Moves between states:
b: ZM->NG, ZQ->NR, ZB->BB, LS->PB, SR->BN, TL->DD, ZD->DZ, QD->GZ, NM->BM, SB->PN, TZ->ZF, GQ->DL, PQ->SR, PM->FM, SG->HR, JJ->SG, BZ->DG, DC->PF, QM->BS, GH->TZ, FM->BF, PN->DT, FR->JB, FH->ZN, MN->ZH, CD->JJ, HR->BZ, CC->HG, RT->ZM, PR->RN, GZ->TQ, HQ->GH, MF->HC, BR->RT, BC->LH, DT->BD, FD->MN, ZN->NF, RP->CZ, DG->ZQ, JB->HP, LQ->DM, DD->CJ, PB->TD, DZ->QD, GF->CD, ZL->ZD, BS->GM, CL->FR, GD->GQ, ML->QC, LH->TJ, HG->CM, MG->ML, CM->LC, BF->MC, NQ->MF, NF->LF, DQ->HN, ZH->CT, GM->HQ, PF->QM, TD->LQ, MC->RP, HZ->PM, NG->FH, BM->PG, FL->NQ, CT->DQ, LC->BR, BB->GB, RN->NB, BN->GD, ZF->MG, LB->ZB, NR->PQ, TQ->NM, DL->FD, LF->LB, DM->ZL, FJ->BC, TJ->GF, CJ->CL, QC->SB, CZ->DC, GB->HZ, HC->PR, NB->CC, HP->LS, PG->FJ, HN->TL, BD->FL
s: ZM->SR, ZQ->QC, ZB->ZH, LS->ZN, SR->DT, TL->CM, ZD->GB, QD->PM, NM->MC, SB->NM, TZ->ZD, GQ->NQ, PQ->PN, PM->TL, SG->TZ, JJ->GH, BZ->MG, DC->HP, QM->PB, GH->ZL, FM->DD, PN->BM, FR->ZM, FH->GD, MN->PR, CD->HQ, HR->ZF, CC->HR, RT->PQ, PR->CD, GZ->FM, HQ->DM, MF->TJ, BR->NR, BC->PF, DT->PG, FD->HC, ZN->GQ, RP->FR, DG->ML, JB->NG, LQ->LB, DD->LC, PB->NF, DZ->HZ, GF->GM, ZL->BB, BS->TD, CL->RT, GD->FL, ML->GZ, LH->QM, HG->BZ, MG->QD, CM->DG, BF->CJ, NQ->LH, NF->DL, DQ->CC, ZH->RN, GM->LQ, PF->LS, TD->LF, MC->CL, HZ->HN, NG->BN, BM->RP, FL->BC, CT->NB, LC->ZQ, BB->CT, RN->JJ, BN->BD, ZF->DZ, LB->MN, NR->SB, TQ->BF, DL->MF, LF->FD, DM->ZB, FJ->DC, TJ->BS, CJ->BR, QC->TQ, CZ->JB, GB->DQ, HC->GF, NB->SG, HP->FH, PG->CZ, HN->HG, BD->FJ
q: ZM->CL, ZQ->CM, ZB->LQ, LS->DC, SR->RT, TL->HZ, ZD->GH, QD->ZF, NM->QC, SB->ZQ, TZ->JJ, GQ->FH, PQ->BR, PM->DZ, SG->RN, JJ->PR, BZ->CC, DC->PG, QM->BC, GH->CD, FM->QD, PN->NR, FR->MC, FH->JB, MN->LF, CD->HC, HR->NB, CC->CT, RT->CJ, PR->FD, GZ->MG, HQ->GF, MF->GQ, BR->DD, BC->BD, DT->PQ, FD->NF, ZN->HP, RP->NM, DG->HG, JB->RP, LQ->BS, DD->PM, PB->PF, DZ->TZ, GF->MF, ZL->HQ, BS->LH, CL->BF, GD->NG, ML->BZ, LH->FL, HG->DQ, MG->HR, CM->HN, BF->GZ, NQ->GD, NF->LS, DQ->BB, ZH->LB, GM->TJ, PF->FJ, TD->QM, MC->TQ, HZ->ZD, NG->FR, BM->SB, FL->BN, CT->ZB, LC->TL, BB->DM, RN->MN, BN->ZM, ZF->SG, LB->TD, NR->LC, TQ->ML, DL->ZN, LF->PB, DM->GM, FJ->DT, TJ->NQ, CJ->FM, QC->DG, CZ->BM, GB->ZL, HC->DL, NB->ZH, HP->CZ, PG->PN, HN->GB, BD->SR
m: ZM->PQ, ZQ->ML, ZB->MN, LS->FH, SR->PN, TL->HG, ZD->BB, QD->HZ, NM->BF, SB->TQ, TZ->ZL, GQ->FL, PQ->SB, PM->HN, SG->GH, JJ->HQ, BZ->ZF, DC->JB, QM->LS, GH->DM, FM->TL, PN->NM, FR->RT, FH->BN, MN->HC, CD->GM, HR->TZ, CC->SG, RT->NR, PR->GF, GZ->PM, HQ->LQ, MF->LH, BR->ZQ, BC->DC, DT->BM, FD->MF, ZN->GD, RP->CL, DG->MG, JB->ZM, LQ->LF, DD->CM, PB->ZN, DZ->GB, GF->BS, ZL->ZB, BS->PB, CL->BR, GD->BD, ML->QD, LH->PF, HG->HR, MG->DZ, CM->BZ, BF->DD, NQ->BC, NF->GQ, DQ->NB, ZH->PR, GM->TD, PF->HP, TD->NF, MC->CJ, HZ->DQ, NG->SR, BM->MC, FL->FJ, CT->RN, LC->DG, BB->ZH, RN->CD, BN->DT, ZF->ZD, LB->FD, NR->QC, TQ->FM, DL->NQ, LF->DL, DM->LB, FJ->CZ, TJ->QM, CJ->LC, QC->GZ, CZ->FR, GB->CT, HC->TJ, NB->JJ, HP->NG, PG->RP, HN->CC, BD->PG
u: ZM->FR, ZQ->LC, ZB->DM, LS->PF, SR->ZM, TL->PM, ZD->TZ, QD->MG, NM->SB, SB->NR, TZ->SG, GQ->ZN, PQ->RT, PM->QD, SG->NB, JJ->RN, BZ->HG, DC->FJ, QM->LH, GH->JJ, FM->GZ, PN->PQ, FR->RP, FH->HP, MN->LB, CD->PR, HR->CC, CC->DQ, RT->CL, PR->MN, GZ->ML, HQ->CD, MF->DL, BR->CJ, BC->FL, DT->SR, FD->LF, ZN->LS, RP->BM, DG->CM, JB->CZ, LQ->GM, DD->FM, PB->QM, DZ->ZF, GF->HC, ZL->GH, BS->TJ, CL->MC, GD->FH, ML->DG, LH->NQ, HG->HN, MG->BZ, CM->TL, BF->TQ, NQ->GQ, NF->PB, DQ->GB, ZH->ZB, GM->GF, PF->BC, TD->BS, MC->NM, HZ->DZ, NG->JB, BM->PN, FL->GD, CT->BB, LC->DD, BB->ZL, RN->ZH, BN->NG, ZF->HR, LB->LQ, NR->BR, TQ->QC, DL->NF, LF->TD, DM->HQ, FJ->BD, TJ->MF, CJ->BF, QC->ZQ, CZ->PG, GB->ZD, HC->FD, NB->CT, HP->DC, PG->DT, HN->HZ, BD->BN

The rows follow the links: the fewer symbols apart two states are, the more alike their rows tend to be.

Each row is also shifted at random along 5 hidden directions that mean nothing.

Each row, then its state:
25,-1,26,4,-7,-16,10,-15,-20,3,-23,-21,-6,15,3,-12,-6,10,6,-11,-14,31,4,13,-37,26,-40,-9 -> HN
-14,24,5,-23,22,-35,-2,-6,-29,-5,-10,-23,-10,-14,-26,28,-8,-22,-21,-4,-44,-16,-27,-1,2,-20,3,7 -> BD
-18,11,15,-21,18,13,-4,34,-3,-4,-26,-19,-19,29,-14,-15,17,-12,-20,-16,-33,-7,19,15,-7,9,-17,6 -> SR
17,-23,-9,25,-11,-17,9,-12,-9,-34,-12,-3,5,1,-11,4,-15,14,4,22,27,8,15,0,-11,42,-4,23 -> GB
18,-23,-7,22,-17,12,9,-11,16,7,22,18,7,1,7,-5,-5,26,35,7,26,10,11,-16,-3,17,-1,13 -> SG
-11,14,5,28,3,4,-7,10,-9,24,-32,13,-19,-13,-12,-37,3,8,1,23,4,7,26,-10,5,-10,19,-22 -> FD
9,19,24,-12,12,-22,1,-21,-1,2,21,-24,3,3,16,4,-1,-8,6,-3,-9,45,3,12,-10,6,-1,-4 -> CM
20,-17,16,21,-18,17,-3,-20,3,5,-20,-5,0,13,22,-1,-10,11,0,15,37,32,2,25,-5,14,-24,-6 -> HR
14,26,-11,14,-18,-23,0,-6,-20,24,-3,11,2,-18,8,31,0,4,10,21,15,16,-3,-9,-18,-23,17,-11 -> CD
19,-18,-7,14,-22,5,16,-10,11,10,28,24,3,-6,9,12,-6,29,41,2,13,5,-9,-23,-17,11,-14,9 -> CT
3,-24,-8,-20,5,2,2,-9,14,-42,23,0,19,5,5,4,-5,-10,-17,-22,3,-26,-25,13,12,19,-6,9 -> NR
-9,16,-10,18,-2,-8,-9,16,-13,2,-40,28,-20,-19,-11,-20,0,6,0,26,4,-5,4,-7,-7,8,12,-15 -> LF
-20,-1,28,-8,20,27,-10,13,3,2,-28,-18,-29,30,-3,-8,3,-13,-18,1,-17,3,12,27,20,8,-18,24 -> RP
8,8,6,-15,15,-13,1,-9,11,-10,43,-20,21,11,22,12,7,-11,-1,-11,1,25,13,10,5,-2,15,10 -> FM
-20,-17,11,-19,5,3,-8,-3,16,-38,-17,-16,-8,-3,-13,-1,-7,-11,-26,6,-6,-6,-28,23,11,23,-25,3 -> PQ
-16,16,28,-15,9,5,-17,-15,-11,28,-25,-28,-17,-7,4,25,-8,-22,-30,8,-11,15,-35,26,17,-39,-15,-20 -> JB
10,-6,-4,-21,1,6,-1,-8,19,-14,45,-6,21,16,31,23,7,-9,2,-18,11,8,-7,15,5,-7,4,10 -> ZQ
-23,-21,-27,-2,-15,-2,4,5,17,-7,9,-10,11,-31,-38,13,-1,1,-9,4,0,-32,-21,-30,15,-17,6,-10 -> LS
10,-17,-5,-14,10,-2,1,-21,8,-34,31,-10,22,9,11,22,-7,-16,-17,-14,7,-11,-12,17,19,5,5,23 -> BF
20,-12,-10,17,-13,-28,20,-24,-12,4,26,2,12,-18,-17,12,-12,21,29,-2,-6,-2,-1,-37,-14,6,2,5 -> GH
20,-27,-8,18,-28,12,5,-2,20,-11,-4,3,11,2,12,-18,1,22,9,4,35,21,7,3,-19,27,-20,-18 -> DQ
-9,-3,-19,4,-24,14,-2,30,5,4,-33,39,-14,-14,-5,-23,6,16,8,6,1,-23,-18,-12,-25,9,-17,-26 -> TJ
-15,-20,21,-13,21,28,-1,-2,9,-17,-5,-8,-17,22,-3,0,-8,-9,-12,-6,-14,-10,-12,21,20,19,-24,33 -> CL
-14,11,0,-29,4,-31,-1,11,-10,-24,-24,-37,4,-11,-30,-6,6,-17,-37,-18,-35,-10,-18,4,-15,-4,-11,-32 -> CZ
22,24,12,-3,9,-20,-4,-8,-16,-14,-11,6,1,9,30,-12,1,-7,-2,1,6,31,4,25,-24,21,-3,-13 -> BZ
22,-16,10,19,-13,16,3,-7,4,4,-15,-6,8,16,17,-28,3,14,-1,-4,24,25,20,17,-13,18,-19,-20 -> ZF
8,16,16,-4,27,-46,4,-27,-14,-19,22,-36,10,2,-5,14,-10,-17,-7,7,-11,33,16,11,7,7,19,21 -> ML
-11,-19,-10,16,-16,29,-6,7,0,11,-29,20,-9,-6,-11,3,-7,6,-9,12,18,-32,-18,-3,11,-13,-6,-3 -> PB
-12,1,-13,22,-5,-4,-6,7,-13,-5,-43,21,-11,-23,-22,-27,-7,3,-10,19,7,-18,0,-9,4,1,11,-21 -> BS
-8,-4,-23,5,-23,21,-16,17,-2,-8,-37,45,-14,-18,6,8,-2,3,-8,22,27,-31,-38,5,-6,-2,-5,-15 -> DL
20,27,-19,13,-8,-14,3,11,-16,26,9,22,11,0,13,6,13,9,19,-2,7,7,24,-18,-19,-16,28,-4 -> HQ
-12,-21,-23,16,-9,9,-5,7,-7,-11,-27,13,-1,-16,-24,3,-7,-3,-19,16,19,-41,-9,-5,22,-6,12,2 -> QM

Complete each set of four: the symbols that take the first to the second take the third to the fourth, perhaps in another order.
Answers are names.
A -10,1,-6,20,-4,4,-8,7,-10,5,-42,22,-15,-21,-13,-25,-7,7,-6,22,10,-15,-3,-5,3,-1,9,-20
B -17,-27,-31,5,-22,2,6,15,8,-18,-10,2,10,-20,-36,5,0,7,-12,1,4,-43,-17,-25,5,-3,0,-7
C 2,27,-8,11,-17,-13,-8,13,-6,24,-24,15,-8,-23,5,10,5,7,8,28,15,26,-3,-8,-25,-12,6,-28
D TJ

A 6,-18,6,-23,4,22,10,4,14,-12,36,-3,12,30,17,8,5,-1,6,-41,-12,-19,-6,6,2,10,-17,23
B 11,-16,8,-16,-4,-2,-2,-30,15,-12,34,-26,20,1,17,40,-8,-10,-13,-8,14,15,-33,20,13,-14,-14,8
C 16,25,15,-8,11,-41,-4,-25,-18,-25,-3,-10,3,-7,15,-5,-7,-10,-10,5,-3,35,-6,23,-19,21,3,-12
D HG

A 20,11,-25,15,-10,-21,5,-12,-11,6,25,23,20,-19,10,8,0,9,20,1,18,-2,8,-22,-10,-16,29,-12
B 22,10,-14,18,-14,-28,7,-16,-15,17,16,6,19,-20,-3,12,-4,13,16,2,11,5,5,-25,-12,-18,19,-16
C -10,-24,-8,20,-16,10,1,0,-10,4,-34,2,-5,-19,-34,-13,-12,8,-15,8,5,-32,-9,-12,13,-7,-6,-17
D PB

A 12,19,20,-6,18,-33,2,-21,-6,-5,22,-29,6,5,5,-9,0,-6,3,-9,-19,33,16,7,-7,11,8,-1
B 21,-22,-9,21,-24,-5,8,-4,7,-27,-7,1,12,3,3,-14,-4,17,5,8,28,11,14,5,-20,36,-10,-5
C -24,0,-25,-7,4,-8,-6,5,8,-15,11,9,0,-22,-20,30,-5,-12,-9,16,4,-29,-24,-12,26,-21,27,16
D DT

A -8,-12,-8,28,-1,9,-5,1,-18,0,-40,14,-9,-13,-26,-24,-10,1,-19,16,10,-34,7,-4,24,-4,17,-7
B -17,-24,-26,10,-11,16,1,17,11,-5,-2,8,3,-9,-26,4,2,3,-9,2,10,-42,-1,-20,24,-12,15,7
C 23,11,-11,18,-13,-37,12,-23,-23,14,8,-8,17,-24,-14,13,-5,10,9,7,3,9,4,-28,-16,-17,18,-19
D LQ

A 21,7,-2,16,-17,-12,10,-21,-16,39,14,5,4,-10,5,24,-7,13,26,1,3,13,-1,-23,-13,-25,5,-8
B -1,27,-4,10,-12,-8,2,22,-7,34,-17,14,-16,-4,2,-1,12,12,20,14,-6,19,19,-19,-29,-8,2,-13
C -18,15,-3,-17,16,-12,-9,-1,-2,-1,-1,-21,11,-19,-6,-17,8,-21,-30,-17,-19,-12,-10,-1,18,-32,18,-37
D ZM

A -1,-26,20,-3,21,44,-5,-19,17,2,26,-8,7,25,16,-9,-6,-8,-6,-20,6,-17,5,21,48,-6,1,21
B 6,-25,-4,-21,1,-18,13,-18,0,-46,25,-22,17,5,-13,20,-6,-8,-14,-27,-17,-22,-23,5,-1,19,-15,17
C -25,7,-29,-17,9,-26,-3,6,6,-24,26,0,13,-37,-23,4,8,-11,-14,-5,-15,-28,-21,-23,14,-22,32,-14
D DC

A -25,-3,0,5,15,15,-9,-7,9,25,18,-4,-2,-15,-14,14,-3,-9,1,13,-1,-16,-3,-16,47,-42,23,16
B -20,-16,4,-27,-1,7,-1,14,16,-39,-15,-8,-14,4,-7,1,0,-8,-17,-3,-16,-8,-35,20,-5,30,-34,6
C -23,7,10,-10,16,-23,-1,-22,-11,16,10,-32,-9,-28,-37,24,-14,-12,-9,6,-33,-8,-27,-18,27,-36,6,2
D MC

A 21,4,12,4,-3,1,0,-7,5,3,0,-2,16,7,30,-51,9,6,-1,-21,12,29,20,15,-19,14,-6,-45
B 17,-26,-6,27,-18,6,4,-15,14,-13,5,8,9,-1,3,-7,-9,19,13,19,37,15,15,-1,2,21,2,8
C 20,-16,-7,21,-10,-4,12,-24,-1,14,30,12,15,-16,2,-3,-10,20,30,1,14,3,4,-28,0,-6,8,-3
D PR

A 20,-8,-21,15,-8,-10,15,-4,1,1,34,26,15,-7,2,-2,-2,21,34,-9,9,-9,11,-27,-13,9,14,7
B 3,33,-8,19,-3,-3,-3,21,-12,29,-13,18,-7,-1,7,-7,12,7,14,14,6,17,38,-15,-13,-12,24,-9
C 23,5,-17,13,-9,-32,11,-20,-22,-8,18,19,13,-20,-2,31,-15,8,20,13,11,-1,-15,-21,-14,0,17,10
D GM

A 18,0,-23,15,-7,-12,10,2,-5,-21,22,40,7,-1,6,13,-9,13,30,13,19,-10,9,-18,-10,24,20,36
B 17,-24,-18,32,-8,-11,2,-26,13,-23,25,10,29,-24,-3,-21,-11,12,6,16,42,0,14,-17,25,8,35,-12
C -18,-19,19,-11,21,15,-3,-9,6,-24,-13,-16,-11,12,-10,-8,-12,-14,-24,2,-10,-10,-10,23,24,22,-15,24
D PQ

A 24,1,5,5,-7,1,2,5,-10,-16,-21,10,-3,26,22,-13,2,5,2,-4,15,13,20,20,-30,35,-16,3
B 18,23,17,-20,0,-42,7,-15,-10,-20,7,-13,-1,-5,12,10,-4,-1,5,-3,-22,39,-19,11,-42,26,-19,-7
C 22,-1,-9,24,-7,-7,9,-19,-8,29,30,8,20,-12,7,-10,-3,16,25,-6,14,1,20,-31,6,-23,29,-14
D SG

A -20,1,17,-22,6,11,-11,18,7,-5,-29,-23,-15,13,-5,1,6,-13,-28,-2,-12,7,-12,25,0,2,-23,-7
B -22,-5,3,-25,4,10,-7,22,14,-32,-21,-6,-17,8,-3,-2,4,-9,-23,2,-11,-6,-22,25,-5,24,-26,5
C -25,-5,-31,-7,-4,12,-9,18,21,-9,17,21,4,-18,-9,18,5,-7,-2,7,14,-34,-16,-14,24,-19,23,9
D GD

A 22,14,31,3,11,-27,1,-29,-29,-3,-16,-21,-8,8,10,0,-16,-5,-3,5,-7,38,3,22,-19,20,-16,0
B 15,-19,-5,35,-4,-5,5,-29,-1,-9,12,9,4,-7,-1,5,-20,11,14,29,37,8,11,-3,20,15,17,25
C -6,27,-15,17,-3,-28,-7,15,-21,-6,-35,16,-8,-25,-15,-16,4,1,-5,31,8,8,16,-11,-14,3,27,-17
D LH

A 21,7,-7,21,-8,-20,13,-11,-24,31,11,-2,13,-5,-7,4,1,13,18,-2,-4,8,24,-31,-12,-21,18,-6
B -12,-1,-14,15,-12,3,-4,19,-4,-1,-37,23,-11,-22,-17,-33,1,12,0,11,4,-18,-4,-14,-13,6,0,-32
C -5,-32,22,-18,3,27,-2,-18,20,-11,10,-11,-5,6,9,11,-11,-6,-9,-7,-1,-4,-39,22,19,2,-34,12
D ML

